Below is a small trained network, with its code and all its weights. Each question gives an input and a target symbol and asks what happens when units are switched off, that is, made to give their printed mean instead of their output.

import numpy as np


def w(rows, s, z=0):
    codes = np.array(rows[::2]) - 128.0
    scale = np.full(codes.shape[1], s)
    scale[-1] = z or s
    return codes * scale


def f(y):
    return np.maximum(y, 0)


def softmax(a):
    e = np.exp(a - a.max(-1, keepdims=True))
    return e / e.sum(-1, keepdims=True)


def log_softmax(a):
    a = a - a.max(-1, keepdims=True)
    return a - np.log(np.exp(a).sum(-1, keepdims=True))


def net(x, mask):
    ids = ['βγδζθλμπστφψω'.index(c) for c in x.split()]
    T = len(ids)
    res = E[ids] + P[:T]
    u = 0
    for l in range(2):
        r = res
        for j in range(3):
            rows = slice(4 * j, 4 * j + 4)
            q, k, v = (r @ M[l][rows].T for M in (Q, K, V))
            z = softmax(np.where(np.tri(T) > 0, q @ k.T / 4**0.5, -1e9)) @ v
            o = O[l][rows]
            res = res + np.where(mask[u + j], z, o[:, -1]) @ o[:, :-1]
        u += 3
        y = f(res @ A[l][:, :-1].T + A[l][:, -1])
        res = res + np.where(mask[u : u + 4], y, B[l][:, -1]) @ B[l][:, :-1]
        u += 4
    return log_softmax(res[-1] @ U[:, :-1].T + U[:, -1])


Q, K, V, O, A, B = {}, {}, {}, {}, {}, {}
E = w([
[56,20,165,18,158],'β',
[133,180,128,74,128],'γ',
[158,97,204,172,197],'δ',
[118,129,123,150,202],'ζ',
[107,169,196,96,116],'θ',
[210,34,21,165,97],'λ',
[81,151,173,134,69],'μ',
[97,172,104,126,99],'π',
[113,126,56,223,71],'σ',
[78,96,111,192,162],'τ',
[72,113,59,154,249],'φ',
[57,67,152,222,66],'ψ',
[127,213,190,68,201],'ω',
],0.018)
P = w([
[123,93,185,35,83],'0',
[131,101,186,65,91],'1',
[128,118,177,73,103],'2',
[126,142,159,97,111],'3',
[124,161,149,114,118],'4',
[115,181,135,124,127],'5',
[122,200,123,151,139],'6',
[116,220,111,165,141],'7',
[114,243,99,180,154],'8',
[115,254,92,191,160],'9',
[91,251,94,187,166],'10',
],0.0069)
Q[0] = w([
[195,189,148,191,102],'L0H0',
[228,118,109,149,107],'L0H0',
[73,90,169,138,98],'L0H0',
[163,178,135,64,153],'L0H0',
[247,198,144,141,187],'L0H1',
[195,114,75,180,119],'L0H1',
[160,223,195,222,19],'L0H1',
[58,165,109,169,191],'L0H1',
[48,149,160,186,154],'L0H2',
[158,190,138,83,60],'L0H2',
[172,131,57,120,134],'L0H2',
[187,158,140,150,102],'L0H2',
],0.012)
K[0] = w([
[190,176,164,136,102],'L0H0',
[136,8,192,215,127],'L0H0',
[81,125,114,72,96],'L0H0',
[175,121,145,107,171],'L0H0',
[207,169,97,128,166],'L0H1',
[194,92,52,179,99],'L0H1',
[116,175,129,173,86],'L0H1',
[133,172,165,188,178],'L0H1',
[48,193,149,175,189],'L0H2',
[194,115,149,134,123],'L0H2',
[133,111,83,152,109],'L0H2',
[183,168,144,89,139],'L0H2',
],0.013)
V[0] = w([
[92,151,99,136,105],'L0H0',
[71,117,62,102,140],'L0H0',
[141,97,102,143,140],'L0H0',
[62,132,96,141,100],'L0H0',
[79,194,204,166,121],'L0H1',
[107,124,168,131,234],'L0H1',
[91,126,115,149,99],'L0H1',
[106,171,185,188,130],'L0H1',
[1,141,134,192,130],'L0H2',
[116,152,101,152,103],'L0H2',
[63,179,160,141,151],'L0H2',
[168,132,176,85,100],'L0H2',
],0.009)
O[0] = w([
[188,164,134,164,65,90],'L0H0',
[185,175,84,159,114,67],'L0H0',
[176,155,91,111,167,83],'L0H0',
[207,94,155,129,120,74],'L0H0',
[138,153,146,178,111,242],'L0H1',
[216,195,149,173,112,255],'L0H1',
[45,88,94,149,109,89],'L0H1',
[97,189,103,161,105,212],'L0H1',
[254,226,81,149,134,142],'L0H2',
[101,3,130,82,156,81],'L0H2',
[225,97,160,182,107,213],'L0H2',
[122,140,163,82,125,163],'L0H2',
],0.0054,0.0074)
A[0] = w([
[127,254,145,154,87,161],'L0N0',
[40,135,185,140,151,184],'L0N1',
[96,56,39,160,93,3],'L0N2',
[58,38,111,218,52,40],'L0N3',
],0.0071,0.0034)
B[0] = w([
[15,65,212,206,153,246],'L0N0',
[238,110,193,153,88,186],'L0N1',
[128,191,254,66,150,139],'L0N2',
[237,247,209,135,149,147],'L0N3',
],0.0071,0.012)
Q[1] = w([
[138,147,219,172,101],'L1H0',
[152,165,178,145,126],'L1H0',
[92,77,113,6,143],'L1H0',
[51,188,187,103,113],'L1H0',
[184,79,172,154,149],'L1H1',
[104,149,151,197,225],'L1H1',
[48,122,159,174,135],'L1H1',
[120,113,82,144,97],'L1H1',
[126,136,192,136,151],'L1H2',
[103,162,124,60,153],'L1H2',
[162,78,131,147,115],'L1H2',
[151,201,230,176,165],'L1H2',
],0.011)
K[1] = w([
[160,138,198,200,179],'L1H0',
[72,134,123,166,13],'L1H0',
[141,248,145,28,78],'L1H0',
[120,69,215,113,139],'L1H0',
[137,146,157,103,192],'L1H1',
[107,124,164,205,153],'L1H1',
[148,153,148,133,163],'L1H1',
[133,61,152,69,156],'L1H1',
[123,202,100,177,116],'L1H2',
[104,128,73,45,133],'L1H2',
[148,106,154,175,90],'L1H2',
[54,197,124,170,147],'L1H2',
],0.011)
V[1] = w([
[143,99,120,115,165],'L1H0',
[55,243,111,114,159],'L1H0',
[194,136,173,111,185],'L1H0',
[116,109,97,103,95],'L1H0',
[82,114,137,44,127],'L1H1',
[67,193,108,128,148],'L1H1',
[143,186,184,85,149],'L1H1',
[149,147,125,119,55],'L1H1',
[89,16,162,109,98],'L1H2',
[203,73,155,132,140],'L1H2',
[109,156,103,103,2],'L1H2',
[122,223,157,50,178],'L1H2',
],0.0099)
O[1] = w([
[175,148,147,137,167,111],'L1H0',
[97,171,145,52,190,108],'L1H0',
[168,128,98,117,145,244],'L1H0',
[100,146,143,159,153,12],'L1H0',
[117,174,120,90,176,49],'L1H1',
[142,142,145,82,66,129],'L1H1',
[107,151,31,64,113,247],'L1H1',
[185,182,86,196,151,88],'L1H1',
[27,112,189,171,172,96],'L1H2',
[126,217,174,254,143,127],'L1H2',
[101,74,72,128,36,48],'L1H2',
[199,177,198,28,55,188],'L1H2',
],0.0072,0.014)
A[1] = w([
[196,152,146,109,182,255],'L1N0',
[62,193,20,99,225,85],'L1N1',
[36,3,209,203,189,100],'L1N2',
[5,192,36,137,20,84],'L1N3',
],0.0064,0.008)
B[1] = w([
[72,111,73,138,175,254],'L1N0',
[254,118,163,47,76,134],'L1N1',
[114,103,120,211,172,157],'L1N2',
[208,58,93,99,173,140],'L1N3',
],0.0071,0.015)
U = w([
[78,2,117,45,182,130],'β',
[171,155,163,51,106,176],'γ',
[205,83,176,121,193,129],'δ',
[33,207,69,143,172,111],'ζ',
[54,129,208,130,69,69],'θ',
[147,121,189,52,187,1],'λ',
[108,131,204,170,83,50],'μ',
[141,58,95,52,73,198],'π',
[176,201,92,135,124,22],'σ',
[43,98,83,118,131,245],'τ',
[115,97,93,65,244,1],'φ',
[167,152,195,160,149,103],'ψ',
[91,182,233,136,162,73],'ω',
],0.0092,0.0061)

Each question gives the input, a string of symbols that net reads in full, and the target symbol t.
The units are the heads (4 rows each of Q, K, V and O) and the neurons (one row each of A and B). Each row of codes is followed by its name. A weight is (code - 128) times the scale printed after its matrix; where a second scale follows, it is the last column's (O, A, B and U).
mask holds one flag per unit, layer by layer, with each layer's heads first. A switched-off unit (its flag False) gives its mean, the last column of its rows in O or B, instead of its output. The means were averaged over made-up inputs and are rounded, as every weight is.
A unit's drop is (log p(t) with every unit on - log p(t) with that unit switched off) / (log p(t) with every unit on - log p(t) with every unit switched off).
The circuit of an input: a set's keep is (log p(t) with only the set's units on - log p(t) with every unit switched off) / (log p(t) with every unit on - log p(t) with every unit switched off). Starting from the 12 units with the biggest drops (on a tie, the unit counted first), units are removed one at a time, each time the one whose removal leaves the highest keep (on an exact tie, the one counted first), for as long as the keep stays at least 0.8.
circuit, biggest first: the units of the circuit, biggest drop first
most important unit: the unit with the biggest drop
top k neurons: the k neurons with the biggest drops, biggest first
heads that matter: for each layer, one digit per head in row order, 1 if its drop is at least 0.15 and else 0, layers parted by /
drop when u is switched off: that unit's drop, to one decimal
input ω δ φ π δ γ ψ, target σ: circuit, biggest first : L0N3, L0H1, L1H2, L0N0
input θ δ δ θ ψ, target ψ: circuit, biggest first : L0N3
input δ μ δ δ τ ω ψ, target γ: heads that matter : 010 / 001
input σ δ π ω ω ω δ θ ψ τ φ, target σ: top 2 neurons : L1N1, L0N3
input δ ω ω δ σ σ, target γ: circuit, biggest first : L0H1, L0N3, L0N2, L0N0
input θ θ σ, target σ: circuit, biggest first : L0N3, L1H1
input δ ω φ δ δ ω ω σ δ σ π, target π: circuit, biggest first : L1H2, L1N3
input π σ φ ω δ σ δ σ ω σ δ, target γ: circuit, biggest first : L0H1, L0N0, L1H2
input δ δ δ φ, target δ: top 2 neurons : L1N1, L0N3
input θ θ μ ω β δ σ, target γ: circuit, biggest first : L0H1, L0N3, L0N2, L1H2
input δ ω φ π δ δ φ σ σ γ, target π: circuit, biggest first : L1H2, L0H1, L0N3
input δ δ τ, target ζ: heads that matter : 001 / 001
input σ δ δ τ σ ω δ δ σ ω δ, target γ: circuit, biggest first : L0H1, L1H2
input μ δ β δ θ δ φ, target δ: circuit, biggest first : L1N1, L1H2
input δ ω δ θ ω π, target π: top 3 neurons : L1N3, L1N0, L0N1
input δ φ σ, target σ: top 2 neurons : L0N0, L0N3
input δ δ σ σ δ, target π: circuit, biggest first : L1H2, L0H1, L0N0, L0N3
input δ σ ω δ β δ ω π δ θ, target θ: top 2 neurons : L0N0, L0N3
input θ θ δ λ, target λ: heads that matter : 011 / 001
input τ θ δ δ π β π ω δ δ λ, target β: most important unit : L0H1
input ω θ δ δ σ σ, target π: most important unit : L1H2
input ω δ β δ δ ψ, target ψ: top 3 neurons : L0N3, L0N1, L0N2
input π δ δ δ τ, target ζ: top 2 neurons : L0N1, L0N0
input δ ψ π δ γ, target π: drop when L1H0 is switched off : 0.1
input δ δ β δ δ δ, target ω: drop when L1H2 is switched off : 0.9
input δ τ τ δ δ δ δ θ, target θ: drop when L1H2 is switched off : 0.2
input δ δ δ ω π δ λ, target β: most important unit : L0H2
